The four nearest rows among all rows above each row, by straight-line distance, nearest first (none for the first five rows)
0: [ -6  -1  -1   0  -4   0  -6   4   9 -21   4  21  -2  -5  13 -20  15  -9
   7   1 -13  13  -1   6  10   9  20  -5   0  20   4   4   7  18  -9]
1: [-54   8   0 -12  19  12 -13  28 -21 -34 -29 -12  -6  10 -17  14  25 -10
 -11  11 -14  -9   3  10  -4  14  24 -10  -1  -4 -14  -5  -7 -18 -12]
2: [-65  20  13 -25  12   3 -15  19 -13 -29   3 -23  -4   5 -10  15  27  -2
  -6  -7 -15   3   0  36 -12  11  30  -3 -11  -3 -18 -19   5 -31  13]
3: [-77  10   6 -42  29   1 -19  29 -11 -57 -19 -32  -4  12 -26  -1  29  -8
   4 -16 -10 -20  13   2  -3  21  27  -2 -22 -21   1   2  11 -25  -5]
4: [ 56 -32  -1  10 -25   2   3 -25  30  39  17  15   3 -11  22   7   2  -8
   7  10   5  -9  -2 -10  -3 -11   0   1  -1  10  19  10  15  29 -16]
5: [-73   3   7 -10  16   7  -6  31  -5 -70 -17 -13 -14  12 -17  16  35  -7
   5   2 -26 -23   8  -1 -15   7  33  12 -10   6  -5   0   0 -13  10] : 1 3 2 0
6: [ 61 -12  -7 -13  -8  -7  23 -36  45  48  -3  23   0  -4   4   1 -16  21
   0   3  13  -9   7 -14   5 -19 -21  -1   2   4  19  -5   1  31 -17] : 4 0 1 2
7: [ 18   1  -2 -12  -3   0  10   0  19   3   8  -4 -16  -3  19  -5  -4 -11
   1 -13   3  -4   4   2   6 -18   4  -2  -2   3   6  -2  -8  18 -13] : 0 4 6 1
8: [ 30 -13  -2 -12 -18 -13  17  -9  24  37   5   5 -10   4   6  -4  -8   2
   2 -14  29  -9  -4   3  10   4 -11  -2  14  20  10   0 -15  16 -14] : 7 6 4 0
9: [ 34 -12 -14   5  -6   0  11 -18  35  35  19  10  -4  -4  11 -16 -15  12
 -24 -10  17  -1  -7  -8  16 -30 -14 -20  10  14  14  -8 -15  48   5] : 8 6 7 4
10: [ 52 -19 -16   6 -30   0   6 -39  32  38  -5  12 -13 -25  23   5  -7 -15
  -1   7  -2  29   2 -11  15 -22  -3  -6  12  17   1   4  12  32  -6] : 4 6 9 8
11: [ 75 -12 -14  -3 -17  -5  11 -30  30  35  -5   6   6 -13  14  -9 -25  -7
   2  -8   5  27  -4 -18   9 -30 -13  -9   0  11   3  15  -4  43   1] : 10 6 9 4
12: [-21  13  10 -18  -1 -16  -1   1  20 -43  -1   0  11   2  -8  14  15 -24
  11 -13  -3   3  -3  12   4   2   8  -8   8  17 -19 -17  -5  12 -24] : 0 7 1 2
13: [-43   6   9 -26  13   1  -4  12  -2 -54   0 -22   8   3 -20   9   9  -1
  -5   2 -16 -14  -4   2 -10  10  22   9  -6   8   2  12 -16 -24  10] : 5 1 2 3
14: [-15   2  -8 -35   4  -9   0   0   0   9  10  -7 -14   9  10   9  -3 -10
   1 -10   0  -5  -5  -2 -13  -2  20   3  -6   3  -2 -14 -14 -13 -14] : 7 12 0 13
15: [  4  -1  -7 -16 -14 -10   0 -15  10  26  18 -11 -16  -4   2  -2  13  -3
 -12  -4  14  -4  -8  -9  17  -8  -5  -6  19   1   4  -2  -9  12  -9] : 7 8 14 9
16: [ 39 -31 -15   5  -8   6  11   2  23  17   3  21  10   3   9   8  -9  -7
  16 -10  -4   5  -3   8   4 -11  -7 -14  13   3   1   7  12  23   5] : 4 7 8 10
17: [ -8 -14 -20 -31  -3 -18 -13 -10  18  -7   9  -3   1  -5   0  -3 -11 -21
 -13  -7 -17 -12  -9  -9  10  -3  21  -5   3  12   1   6  -8  15  -9] : 14 7 15 0
18: [-38   7  13 -15  11  -7   8   9  10 -29  -3 -19 -22  15  -1  -2   8 -12
 -10 -12  -3 -17   2   4  -9   5  33  14  -5   5  -8  -3  -1   5  -8] : 13 14 12 1
19: [-63  14   9 -38  13  -6 -25  35 -12 -62 -12 -36  10   2 -23   6  27  -3
  11   4 -12 -30  -2  26 -25   9  18  22 -30 -20 -17  11 -18  -4 -11] : 3 13 5 1
20: [ 28  -1  -5 -19  -8 -11  23 -15   7  31  16  26  12 -17  26  19  -1   9
  -7 -15  16   6 -17  -4  16 -19  -6  -9  -4  23 -10   7   0  19 -12] : 8 7 15 16
21: [ 16  -8 -14  14   6  -6  -3 -14  23  -3   3  22  -9   6  -2  17   3   4
  13  -2   9  22  -4  -6  10 -12  -9   3 -12   8  -2  20  28  17  -3] : 16 7 0 20
22: [ 46 -22  -1  10 -27   0  25 -36  32  35  12  14  -9 -17  14  -6 -22  12
   4  -3  15  31  13  -9   0 -17  -6 -20  -2  10   7  15  25  38 -13] : 10 11 4 6
23: [-87  26   3 -16  19  -4 -20  30 -20 -50 -29 -26 -13  13 -33  11  37 -23
  -4   6 -20 -10   6   5 -12  11  19   8 -31  14  -3   2  -6 -12 -11] : 5 1 3 19
24: [ 26   6  -2   1  -5  16   3 -19   8   1  -3   0  -1   4   2  -1   5  -4
   5  -1  -7  25  -4 -14 -12  -8  15  -2   1  20  -7  16   0  19   1] : 7 21 0 16
25: [-76  15  -2 -20  10  10 -12   3   5 -49 -20 -36  -6   3  -1 -15  14 -14
  16  -6 -16 -17  -9  -3 -11   0  35   9 -15  -3   5  -4 -12 -28   8] : 13 5 3 18
26: [ 13 -23 -21 -10   5  -1   1 -14  15  -1  -6  -2   0   7   2  -9  -7  -4
   6 -10   6  -5  -2  -1  -1   4  16   4   2  -1   5  -1  -4  22  -6] : 7 17 24 16
27: [ 64 -16 -15   6 -36   7   3 -37  25  17  17  21 -17 -13  27  -4 -11   0
  -8 -11  11  33 -12 -21  27 -20 -21  -2  22  18  -7  23  18  45 -19] : 10 11 22 4
28: [ 71 -10  -6   6 -10  -1   5 -35  29  41  30  -1  -9 -18  -4 -14 -14   6
   0 -22  -2  -2 -12 -24  14 -19 -16  -2  -5   8   3   2  -9  31  -7] : 11 9 6 4
29: [-75  24  25 -24  21  18  -8  35  -9 -51 -17 -18  -7   7 -17   5  21   5
  16  -6 -21 -21   3   9   0  12  40  14  -4   8 -12  -6  -4 -26 -10] : 5 3 1 25
30: [ 56 -15 -22   8 -14   5  16 -30   4  27   5  15  -7 -11  24 -15  -5   1
  14  -2  25  32 -17  -9  12 -19  -4   9  14  16   1  11  17  26 -11] : 27 10 11 22
31: [-100   16    2  -31   -3    1   -9   38  -25  -63  -22  -23  -11   -1
  -30   12   38  -20   -5    1  -26  -37    8   13   -6   26   34    7
    2  -13   -6  -12    7    0   -5] : 5 23 3 29
32: [-12  -8  -8 -21   9 -15   2  12   0  12 -13  -9 -15   9   0  -1  -1  -4
  -5  -2  -8  -4  -5  16  12   7  20   7  15  17   1  -2   4  -2   6] : 14 26 17 18
33: [ 38 -25 -25  -1   2 -12 -15 -19  36  33  19  27 -16 -19  21 -11 -17   7
 -10  -5   8  15 -11 -11  19 -24  -7  -5  32  -3   5   8   0  36 -14] : 9 10 27 30
34: [ 56 -25  -7  15   1   9  22 -28  22  20  13  16 -22 -10   7 -12 -22  -1
   7  10   8  11 -12  -4  11 -16  -1 -12  16  19  -1  12  11  18  -9] : 30 22 10 16
35: [-49   7  -2 -15  -1  -3  -6   8  -5 -27  -6 -36   6   4 -13 -11  30 -14
  12 -10  -8 -21   2   6   1  -6  47   5  -4   6   0  -4 -15 -12  -4] : 25 18 13 1
36: [-28  -1  10 -19 -20  -4   5  -6   8 -11  -6 -11   1 -24  -1 -11   7   2
   3 -11 -17 -20   2   5  -1  10  23  20   2  12 -16  23 -22   7  -4] : 18 17 35 32
37: [-57  -1   0 -19  -2   8  -3   7   3 -37 -21  -9  -2  10 -16   4  26   6
 -10  -9 -18 -13  -2  21  -8   8  21   0   2  -5  -6   1   1   3 -11] : 1 18 13 35
38: [ 55 -21 -26   6 -20   6  19 -30  17  29  16  23  -8 -17  21 -13 -20  -7
   1 -12   9  15  -3 -16   5 -27  -5  -3  23  18   3   2  26  25 -10] : 30 34 10 27
39: [ 41 -18 -26  -8 -11 -10  26 -22   6  36  17  11 -13 -14  31  12 -10   0
  11 -12   6  31  -1  -6   5 -21 -15  -3   7  12  14  -3  17  30  -9] : 38 30 10 22
40: [-61  20 -12  -3   7  -5 -22  16 -16 -59 -11 -23 -17   4 -27  10  26 -11
  10  10 -52   7   0  15  -7  15  16  11 -10  -8 -11   5  20 -11  -1] : 5 23 1 37
41: [-19  -2  -1 -30 -14  -3   7  11  14  19  -1  -8   3   2   2 -19   3  -5
  -5  -1  20  -8   3  12  -2  -1  12   1   8 -10   4   7 -12 -12 -13] : 14 32 15 7
42: [ 48 -17 -21  11 -11  -1   3 -25  11  36   4   7 -18   9  22  -6  -9   1
  -4  -7  19   9 -12  -3   4 -13  -8   9  10  22   2   0  17  35  -2] : 30 38 39 34
43: [-82  20  25 -18   5  -9  -7  25 -14 -49 -12 -48   1   8 -31  13  37 -30
  -8  10 -11 -39  -2  11 -22   3  10   6 -26   8  -2   2   0 -11  -3] : 23 19 5 31
44: [ 51  -3 -16   9 -11  15  21 -19  25  29  10  12  -6  -4  22  -7 -13   9
  -4   0   4  13  -7  16   3 -17 -10   6   1   4   6   2  10  14  -2] : 42 34 30 38
45: [ 43 -23  -7 -16 -18  -8  -3 -12  25  43  25  17  -5  -7  11 -11 -17   0
  -4  -6  19 -16  15  -1   2   7   5 -17   7  15  -2  -7   5  44  -6] : 8 4 9 42
46: [-25 -13   6 -16   6 -16  -2  -1  -2 -19   7 -34  -4  -8  -2  -7   3  -2
  -1  -4 -22 -25   7   3  -2  -2  22  -1  -3   1   6   9  -7   2 -22] : 18 36 35 17
47: [  2 -10 -19  -2  -6   4 -13  -8  -2 -17   0   7   0   7  -9  -1  12  -8
  -7  -1 -11   5   8   1 -18   4  12 -14  -6  20 -18   3  26  24   1] : 0 24 26 21
48: [ 35 -31 -25   6 -16   5  17 -27  20  31  16  27   5  -1  19   2  -8   6
 -12  -6  10  13 -11   4   6 -24 -20  -7  20  19  11  -2  22  34  -9] : 38 42 39 44
49: [ 11 -11  -4  -3 -13  -5   1 -13  23  20   1  -1 -21   4   3  -6  -4   3
  -1  -4   8   5 -10  -1   2 -16   7  -9   4   3 -20  -1   8  30  -5] : 7 15 26 24
50: [-61  17   2 -22   9  10  -1  12   0 -41 -16 -29  -4  12 -26  14  12 -21
  -8   2 -18 -18  -2  11 -19  10  19  13   6  -3  -3  -1  -5 -11   7] : 13 37 1 5
51: [-60   3   5  -7   5  32  -6  36  -8 -58  -7 -30  -2   4 -19   7  16  -1
   4   3 -30   0  11  -1 -15   9  11  10  -4  20  -3  -8   6 -10   8] : 5 50 13 29
52: [-85  15  10 -15  13  -8   3  16   3 -59 -17 -29 -22   8 -18   7  28 -18
   1   0 -17 -17   6  13  -6   1  43  -1  -5   3  -6  -4 -15 -13   5] : 5 50 25 29
53: [ 18   0 -11 -18   2  -7  -2  -9  20  17   4   3  -6  19   5   0  21  -2
  -5 -17  22 -15   0   1  -5  13  -3   3  10   8   4  -4   0  17   4] : 26 15 8 7
54: [-72  16   4 -20  13 -11  -7  15 -10 -50  11 -34 -27   2 -24   4  17  -8
  -7   0 -26 -24   4   4 -10  18  47  24  -7 -17 -21   0 -18 -16 -22] : 52 50 29 5
55: [-54  36  -7 -16  -6   2  -6  11  -9 -62  -5 -36  11  19 -15   5  22 -11
   1  -2 -37   5   6  -2 -22  18  31 -12  -8  -3 -11  -2  -2 -16   1] : 50 40 13 51
56: [-77   8  -4 -21   9  -3  -6   5   2 -59 -12 -44   0   8 -37   0  33 -24
   8  -4 -27 -10   1  11 -13   5  43   0 -11   4   0   1  -3 -20 -14] : 52 25 50 35
57: [  7 -16  -1   7 -11  -9  16 -14   7  32  19   4  -7  -3  10  -3   6   5
  -7  -5  15  -5  -8   2   2 -23   6  11  12   7   1  12   6  18  -4] : 49 15 7 8
58: [ 18   0 -26 -18 -20  16   3 -17   8  20   4  10  -9  -5  16  -8   4  -2
  -2 -11  19   6  -1 -22  16 -12   0 -13  10  17 -12  -1  11  34   3] : 49 15 42 7
59: [ 60  -9  -6  15   2  14  22 -18  34  45  15  13   0 -10  16 -13  -5   5
   8 -19  13  28 -12  -4  -1 -14 -23  -3   3  21 -14  13  11  25 -24] : 44 30 34 38
60: [-68  10   8 -14   1  -3  -6  12   8 -40 -17 -28 -12   2 -20   3  24 -17
  17  -8 -36  -8   8  12   5  13  25   2   4  -1 -18   2  -4 -23   9] : 52 50 56 25
61: [-26 -16  -2 -33   5   2   2  10   1   1 -24 -29 -19   8  15   3   5  -7
  -2 -22   7 -36   8   7 -10  13  41   7   8  -8  -9  -7 -20  14 -10] : 18 14 46 32
62: [-94  15  -1 -27  37   5 -17  40 -21 -63 -14 -43  21   4 -27   8  22 -27
  15   9 -34 -27  -8   9  -2   9  46  -8  -8 -17  -1   0 -28 -30   5] : 56 3 52 29
63: [-82  20  20 -20   5  -1 -18  33 -25 -54 -17 -41   2  14 -42  14  15  10
   9 -10 -16 -48  -6  17 -13  37  22  19 -10 -15 -14   4   0 -10  -4] : 19 31 29 3
64: [-14  -1   4 -13   7   8  -2 -10  10 -17   3 -31 -14 -11   8  -8   6 -13
  15  -9  -8   4  -3   8  13   8  11   5  10   4   6   7   0   7 -22] : 46 7 0 26
65: [ 54  -9 -17  12 -13  -5  23 -28  27  44   8  17  -7 -15  24  -5 -10  -4
  -8   6   4  11  -5   8  12   3 -21  -2   1  12  12  -8  21  29  -3] : 44 42 48 10
66: [-75  -4   2 -32   1  11 -22  14 -17 -63   9 -31   1   8 -28  -7  21 -21
  14  -4 -46 -22 -14  29 -19  14   2   3  -6  -6  -5 -12  -5 -24  -5] : 56 50 60 40
67: [ 54 -25   5   6 -17  -2  21 -32   8  31  14  35   2 -17  12  -3 -15   3
 -11   3   8   5  -6  -8   7 -19 -11  -1  19  18  -4  -4  11  20 -11] : 38 48 34 65
68: [-74  22  -5 -18  26   1 -15  21 -14 -47 -11 -26 -15   9 -23  20  29 -17
  -7  13 -30 -24   4   7 -19  28  18  -1  -6 -10 -14   2   0 -20  14] : 50 5 1 23
69: [-14 -10   9 -15  -5   0  -8   5  12 -32   5 -12  -7   6  -2  -2   6 -17
  10  -6  -4  -4   9   2 -15   6  17  -3   5  14 -15  -6  -2  14 -12] : 12 18 64 46
70: [ 27 -16  -7 -18 -18 -14  12  -9   8  18   9   5  -5  15  29  -5 -22  -7
  -6 -21  16 -19   7 -14  11 -13   6  -2  -3  -6  19  12  -1  27 -15] : 7 8 26 57
71: [ 15 -17   1  -6  -2  -4   6 -13   1  12  -5   2 -15  14  13  -8   2 -21
   3   2   4  -1   1   2  -3 -10   0  -5   2  11  -5   5  13  19 -15] : 49 7 26 57
72: [-90  38  14 -11  23   1 -19  37 -16 -45 -24 -37  22  -2 -15  13  50 -31
  -1  22  -7 -32  -7   6   0  15  28  21 -13 -11 -13  -6  -3 -17   3] : 43 23 68 62
73: [ 60 -19 -24  -2  -5  -3  16 -51  28  42  12  19   0 -20  17  -4  -2 -17
   6  -7  19  17   2  -6  -7 -23 -25 -16  20  27   5   8  12  43 -11] : 38 10 48 11
74: [-72   2   7 -11  15 -10  -9  22 -24 -62 -27 -30 -19   0 -17  -4  26  -5
  -4  13 -24 -12  20  11 -25  24  27   9  -6   4 -11  -8   1  -5   8] : 5 68 52 23
75: [ 42  -7 -14  -8 -12  22   1 -21  39  36  12   6   1  -5  22   0 -24  14
   4 -14   7  26 -22  13  12 -29  -6 -19  11  14  -6  18  14  42  -9] : 44 59 48 11
76: [ 15   5  -4  -5  -7  -9   6  -6  12   5   6  -3   6  -3  18 -15   4 -16
   7  16   0 -18  -7 -17  -7  -6  -2 -14   5   5  -3 -18  -9   5  -4] : 7 71 15 26
77: [-10  -4  -3  -4  -2  18 -10   8  14 -27 -17  -5   4  -6  -5   2  14 -16
   6   4 -35   6   5   6   4  -8  29   5  -8   3   0  -1   3  17  -9] : 0 69 64 47
78: [ 68 -13 -14  10 -14  10   7 -33  35  45  25  25  -8 -14  29  -8 -10   7
   8 -16   6  30   7 -21   8 -16   3 -12   7  17  19   8  -1  22 -20] : 38 22 59 10
79: [ 49  -8  -9   8 -15  -8  18 -28  23  31  26   8 -17  -8  29  -9 -18  -6
 -11  -9  10   4   2  -8  -1  -9  -6  -2  13  15  11  -1  12  40  -2] : 42 65 38 44
80: [-62  13   2 -24  11   9  -2   7   3 -44 -13 -28   2  -3 -14   1   3   0
 -21  -3 -28  -9  16  21  -2  12  25  -6 -14   7 -12  -6  -3   1   1] : 37 50 13 60
81: [  5  -1  10  -5   2 -11 -18 -13  34   2   9 -12  -6  18  19  -5  14  -6
   2 -10   7  -1  22  10  -9  -6  13   0  -9  13  20  -6 -10  11 -13] : 7 53 26 71
82: [-100   28    4  -27   14   13  -19   38  -18  -50  -35  -33   -4   26
  -21    6   43  -14    3    9  -33  -19    0    8  -12   24   34   -5
  -25   -2  -11    7   -9  -12   -5] : 23 68 31 3
83: [ 41 -21  -7  14  -4   0  -2 -23   3  40  -1  14 -12  -4  11 -12   8  17
   5 -21  11   7 -22   2  -2 -10 -15  -2   0  17  -8   8  14  27  -1] : 42 30 59 44
84: [-74  19   4  -9  14  -7 -21  13 -24 -42 -13 -28   8  18 -37  14  35 -31
   2   0 -32 -23  11  14  -7  14  28   6 -11   2 -23 -12  -4  -7  17] : 68 23 50 60
85: [ 42 -13 -25  12 -13   3   7 -14  17  48  11  20 -16 -12  21   9 -33  12
  -5  -4  12  13 -19  -8   9 -33 -22  -9  25  16   6  -8  20  19   4] : 48 38 42 39
86: [-45   2  20  -1  14 -10 -12  19   4 -53 -12 -30   6  -2 -19  10  41 -10
  21  -1  -3 -21   7  14  10   9  34  -5 -11   6 -26  -1 -34  -7   8] : 35 60 52 13
87: [-79   5  -2 -13   1   3 -10  13 -11 -55 -17 -35  10   1 -28 -10  37 -17
  12  -4 -13   7   9   6 -12  27  46   5  -8  25  -9   1   3 -10  10] : 56 74 60 52
88: [ 15 -13  -1   0  -5  -8  20 -19  15  34   9   8   5   2  -5   9  -2  11
 -11 -14  22   4  -5 -13   8  -7 -12 -14   6  -3  12   6   8  20 -15] : 57 8 15 49
89: [-84   9  13 -15  16   6 -15  22 -16 -57 -10 -35  -5   2 -28  20  39 -27
   0 -10 -22 -14   7  21  -8   3  23   3 -16   0  -7   2 -19 -28   1] : 52 23 56 84
90: [ 61  -7 -31  15 -29   8  21 -38  34  20  21  29   9  -9  32   4 -23   8
   5   4  -1  36 -14 -36  19 -40 -25  -8  11  12 -12  12  17  43  -8] : 27 38 11 10
91: [-12   2   1  -6  -9  -5   1 -11   4 -19  12   4  -3  13  16 -16  22  -5
  10  -9 -14  19  -9  -3 -18  -4  17  11 -13  10 -11  -1  12   1  -9] : 0 69 47 24
92: [ 45 -15  -3   1  -6 -19  22 -28  38  42  19  16 -12  12   5  10  -2  -6
  -8 -27  29  -7  -3 -13  19 -11  -9  -6   6  -5   2   2   1  37 -12] : 88 8 79 6
93: [ -6   2   3 -15  -3 -10 -12  -9   8   2   2   4 -24  11   1   6   3  -6
   6 -16   6 -18   0  14   2 -19  31   1   1  12  -3   7  -3   7 -10] : 14 7 32 71
94: [-94  24  10 -26  13  -5 -34  32 -35 -58 -22 -31  -6   5 -12  18  25 -13
  -5  12 -14 -17  -1  22   0  17  19   0 -22  -4 -17  -1 -13  -9  12] : 23 82 89 68
95: [-55  15   3 -19   4   5 -11   9  10 -49  -7 -46   8   6 -21  -2  25 -28
  -1  -8 -25 -10 -20  18   8  19  38   8  -1   1 -13   1   9 -17   7] : 60 56 50 35
96: [ 90 -12 -30  46 -13  25  25 -42  39   6  -7  41  -2 -16  27 -11  -9  14
   9  10  -3  61  -8 -19  17 -40 -21   3  12  21  -6   9  47  54   1] : 90 27 30 38
97: [  9   2 -10 -28  13 -16  20  -8  25   6  10  -2 -16  -3   5 -15   0 -14
 -16  -5  18  11  -3  11   0 -18  12  -6 -11   7  -4  -7  17   2 -28] : 7 71 49 14
98: [ 45 -20  -8  -7 -18   9   6 -18  26  24  28  20  -7 -20   6  -1 -12   2
  -4  -8   4  15   0  -6  10 -14  -7  -9  16  10   7 -11  -9  25 -11] : 67 79 38 48
99: [-86  23   6 -28  25  -6 -24  50  -8 -42 -22 -42   3  11 -17  13  40  -6
   1  25  -5 -21   8  13 -18  -1  33   0 -32 -21   9  14   2 -35   6] : 3 82 72 23
100: [-45  11   0 -17  12   4 -21  22   1 -35 -13 -24   5  11 -31   9  25  -9
  -8  -7 -28 -24   7  14   0   7  34  -9  -2 -10  -9   3 -14 -15   1] : 1 50 37 60
101: [ 65 -14 -10   5 -14   1  11 -14  16  33  13  24  -7 -15   9  -8 -24  -5
  -6  -3  12   2  10  -7   3 -28 -12  -5  12  18   9  -2  16  28  -2] : 38 67 79 98
102: [-100   36   17  -16   25   -3  -24   45  -14  -45  -12  -34    7   16
  -53    5   18  -21   -1  -10  -23  -48    2    9   -3   26   36   -1
  -12   -3   -7    3  -10  -25  -10] : 63 82 62 23
103: [ 50 -42   1   6 -21  -2  22 -45  25  38   8  29  -7 -13   1   6 -14  14
   5 -10  -2  12  -1   3   0 -17 -22   5  35   7  17   4   0  44 -20] : 67 48 98 6
104: [  1  -2  -3 -11  -2  -2   8 -12  22   7   2   0 -10  -3  18 -13  -3  -2
   0  -2   4   8   8 -12   2 -25   7   6   0  35   4  -4   1  15 -23] : 7 71 49 97
105: [ 54 -21  -8  23 -16   6  26 -30   5  34  16  19  -1  -6  30  -3  -9   9
   0  -3   7  15 -10 -15  22 -28 -26 -17  19  14   6   7   8  42 -10] : 48 67 38 30
106: [ 68 -13   0   6 -13   2   3 -32  17  21  20  30   3 -22  25  10 -30   6
  -9  -1  21  11 -15  -7  -2 -10 -18  10   9  12  -2   6  27  40   0] : 67 101 79 38
